Each row is followed by its group and then its class within the group.
[  1  -6 -24   0   8  -7  -5  -4 -11   4  -4   8  -7  12   4 -16  -9 -19
   2  -5 -21   3   0   2 -18  18  -4   3  -2  13   6   1 -23 -21 -27   0
 -15   7  11  -6  20   3   3  -2  35   4   2   1  13  -8  27  -6]	Z876/Z386
[ -4  -1  -8   0  11  -4   7   2  11   5 -21   8 -18  10   7 -31   0 -14
 -10   7  -6   0   4 -13 -23  -6  14   3   8 -12  10   0  -5  -8 -22  -5
   5  -4  10  -4   8   5  -5 -15  -7   4  14  -6   2  -1   2 -13]	Z876/Z386
[ 37   8   5  31   3   4 -13   8   4   1 -16  10   3  15  10 -13  -4 -11
   4  -3   2   5   3   6  -8   1   0   1  -1  -3  -1  44  13 -12 -21  -7
  -7   2   8  -1   8   0   4  -9   6  -3   1   3   8  -3  13  -7]	Z855/Z281
[  2   4  -8  -7  -9 -26  -7   4   8  12 -23  -5  -3  11   2 -27   4 -14
  -2  -1  -7   0   5   3 -13 -11  -5   1  -4  -6   6  -6   5   4 -32 -10
  46   2  11  -5  18   2  -7   2   5 -12   3  -6  13 -11   1   2]	Z855/Z281
[ -9   0   0  10  14  -8   6 -10  16  21 -35   5  -6  15   4 -20  -1 -18
  -2  10  -2  -9  20  -5 -28 -18  -3   2   3 -10   5  -4  -8   4 -28   0
   3  -2 -14 -10   5  -5  -4  -9   7   4   3   0  -6  -9   8  -2]	Z876/Z386
[-14   8  -2  32  19  -5  -6  13  19   1 -27   6  -4  26  12 -16   2 -19
  25  -2   0   4   8   6 -24 -14  -1   2  -4 -15  13  -1  16 -17 -19  -9
   3   5  16  -4  -1   2   0  -9   2  -9   6  -6   9 -18  14 -13]	Z855/Z278
[  4   6  -4  12  17  -2   5  11   8  -3 -12  10  -3  19   4 -26   3 -10
   4  -3  -7  12   2  11  -5   2  -1   8   2   6  10  -6  15  -5 -27 -11
  -1  -4  17  -5  27   9 -11  -2  14  -9  -3  -6  16  -4  17  -8]	Z855/Z281
[  3  -2   0   1   7  -6  15   7  14  13 -33   4 -26  20   4 -21 -10 -13
 -11   8   4  -9  19   7 -29 -20   0  -4   2 -14   5   1  -4   2 -22   9
  -1  -6  13   0   6  -1  19 -10   3   0   2  -3   6   7  -4  -1]	Z876/Z386
[-11   7 -16  20  25  -4 -21 -13 -12  -1   5   1  -3  12  -2 -27   4 -27
  -9   2 -39  -3 -17  26   2  39  16  12   1  14  23  -5   5 -29 -44 -10
  11   2   4 -17  41  14  -8  18   7   0  -1 -43   9  -1  34 -15]	Z855/Z278
[ -3  -4  -7  14  14  -9 -21  -4  11   0 -20   8  -3   7  13 -16  -3 -17
 -12 -10   4  -5   0   7 -14  -1   5   4  -4 -12   4   1   3  -9 -24 -10
   2  -2   9  -7  12  -1 -12  13 -10   8   3  -4  14 -21  32 -12]	Z462/Z163
[ -9  -2  -4  21   5  10  17   2   9   2 -19 -18 -14  12   4  -8  11  -5
   3   0   3  -3  20  -6 -25 -12   2 -12   8   0   6  -1  -5 -10 -30  -1
   0   2  10  -3  -2  -1 -10 -15  11   8  -3   5  17 -10  16  -1]	Z876/Z386
[ -7  -2  -4   5  19  -4  -2   2  14  12 -10 -10 -12   6   9 -21  -4  -9
  -9   7  -1 -13   3   2 -24 -10   3  -3   5   3  15  -8 -10 -15 -18   3
  12   1   6  -4  12  -2  -7   3   6  -3   1   9   3  -9  15  -5]	Z876/Z891
[ -5   3  -5  -4   9  -4  -3  14  12   0 -26  12  -6  15   2 -20 -26 -21
   4   1  -6  -6   5  -5 -32  -3   4   0   8  -5   3  -1  -6  -6 -24  -2
  -3  -9  18  -1   6  -2  -4  -1  19   0  -7 -11   7 -10   8  -7]	Z876/Z386
[ 10  20  -3   9   9 -15  10  -6  17  -1 -27   5   3  11   6 -20  -3 -14
  -6   4   3   2   4  10  -4 -27   5   1   0 -13  22  -4   6  -3 -34  -9
   7   0  19 -11  17   5   7   0  17 -13  12   1  10 -28  -2 -12]	Z855/Z278
[ 18   1  -8  15  15  -7   2  12   7  -3 -25   8  -8  13   5 -19   2 -11
  -3   0  -5  -9  33  -9 -29 -10  -9  -5   8  -3   1   0  -6 -10 -23  17
  -1  -9  22   4  12   1  -4 -16  17  -4   6  -9   9  -9   3  -6]	Z876/Z386
[ 14  -3  -1  15  -6  -8 -14   7  15  -6 -28  -5  -6  10   7 -20  -9 -14
  -6  -4  15  -1   7  -8  -9 -12   1  -2  -5 -36   7   5   0   8  -7 -13
   2 -13   4 -10  11   0 -11 -11   2   5  -2  -5  11   5  20 -31]	Z462/Z163
[ -4  13   4  17  15 -13  -3   4  17   2 -38   3  -8  14   6 -15  -1 -21
  -2   0  -1  -3  -2  -2 -22  -5  -2  -2  10  -3  10  -8  12 -15 -23  -3
   3   2  10   1   9   0  -3   9   6   4   0  -3   9 -13   6  -6]	Z855/Z278

Each row is followed by its group and then its class within the group.
[  7  13  -2  17 -18  -3  -4 -20   6  14  13  -3  -5  -1 -13 -38  -2  -6
   5  -9  -1  -1 -16  15 -23  -1 -10   0  -1  -1 -11 -13  12   4  43 -24
 -10  -2 -11   9   6  -2   2 -18   7   0   1   1   5   3  31  -7]	W/F
[ -4   0   2  21 -15  -2 -14  -5 -18   8  17  -1  -2  -9 -16 -20  -4  -4
   3  -7  -3   4 -11  19 -12  -1 -13  -6  -1   3  -3  -9  15  -2  22 -11
 -13   2  -9   6   6   4   5 -10   1   1   0  -3   3   8  18  -2]	G/L
[ -5  -6   4  20 -19   1 -19  -3 -23   6  11   6  -9  -7 -16 -14  -2  -2
   2  -7  -1   5  -9  25  -5  -3  -9   1  -4   3  -6   0  15   0  15  -4
 -13   5  -7   8   5  -1   1  -3  -1   1  -2  -3   3   8  19  -2]	G/L
[ -3  11   3  14 -18 -19   1 -19  -1  21  19  -1  -2  -8  -8 -25   2   1
   7  -8  -1  -1 -10  11 -25   2  -5   3  -3  -5 -13 -14  16   4  23 -35
 -10   1  -7   6   7  -1 -15  -5   2   5  -7   1  12  10  20 -10]	W/K
[ -9  16   0  12 -19 -13   5 -11   2  20   9  -6  -3 -10  -9 -27  -3   1
   0  -9  -3  -1 -12   9 -21  13 -13  -3   1  -2 -19  -4  12   4  30 -34
  -5   1 -12   3  -5   7  -8  -7   4   7  -6   0  28   5  14  -7]	W/F
[ -2  18  -3  14 -17  -7   4 -13   5  21   3  -2  -4  -7 -12 -25   1  -5
   3 -10  -1  -1 -11  14 -23  16  -8  -3  -2  -3 -19  -8  15   0  21 -31
 -10   0 -11   7   5  -3  -7  -7   1   3  -6   2  19   9  25  -5]	W/K
[-12  11   1  12 -13 -10   2  -7   1  16  11  -6  -3  -2  -8 -35  -1   0
   1 -10   2   1 -12  16 -17   6 -14  -4  -3  -1 -14 -10  15   3  31 -25
  -8   4 -11   5  -8  -1  -3  -9   3   2  -3   0  20   5  24  -5]	W/F
[-15  -6   8  24  -6   1 -19   7 -28   8  14  -4  -6  -5 -19 -22  -4  -2
   0  -9  -4   8  -7  27 -15  -2  -7   6  -3   7  -2  -7  17  -3  29 -21
 -11   3  -7   4  -1   4   4  -4   8   2  -6 -10  12  10  10  -3]	G/U
[-10 -12   4  29 -13   3 -19  -3 -21   0  15   2  -8  -7 -18 -18  -3  -2
  10 -12  -4   4  -8  23 -14  -5  -8   5  -2   2  -5  -7  16  -3  15 -10
 -12  -1  -8   5  15   2   7  -1   2   2  -6  -7  10  12  10  -4]	G/L
[-15   3   4  22 -16  -2 -20   2 -20   0  16   0  -9  -7 -18 -17  -2  -4
   6 -10  -6   6  -6  25 -15   2  -6   3  -4   3  -9 -12  21  -3  26 -15
 -14   1 -10   5   1   1  -2  -5   4   0  -6  -3  14  11  13  -7]	G/L
[  0  -6   3  17 -15   5 -17   0 -17   8  17   0  -1  -7 -18 -17  -2  -6
   1  -6   1   7 -10  19 -14   6 -12   3  -3   1  -3  -6  13  -3   9  -8
 -14  -1  -8   5   0   0   1  -8   3  -2  -5  -5   5  15  16  -3]	G/L
[-13  14   0  19 -23 -15   0 -12   2  18  16  -3 -10  -4 -12 -30   2   0
   2  -9   3   1 -14  19 -16   6 -16  -2  -2  -1 -14  -9  17   4  36 -26
 -10  -1  -6   8  -5   0  -7 -12   4  -1 -10  -2  16   2  21  -6]	W/F
[ -3   8   1  12 -16 -13   2  -9  -5  20  21   0  -6  -6 -11 -23  -2  -3
   3  -9  -2   3 -23  16 -22  11 -10   6  -9  -1 -14 -10  14   3  17 -28
 -10   1  -7   7   0   2  -7  -9   3   9  -6  -3  12   9  14  -5]	W/K
[-11  15   1  18 -19 -13   1  -9   4  23  23  -2  -1  -8 -14 -34   0  -2
  -1 -12  -2   0 -18  19 -20  14 -14  -1  -1  -2 -21  -5  20   7  27 -39
  -6   1 -10   7   2   1  -8 -14   6  -1  -9   1  26   5  18  -5]	W/K
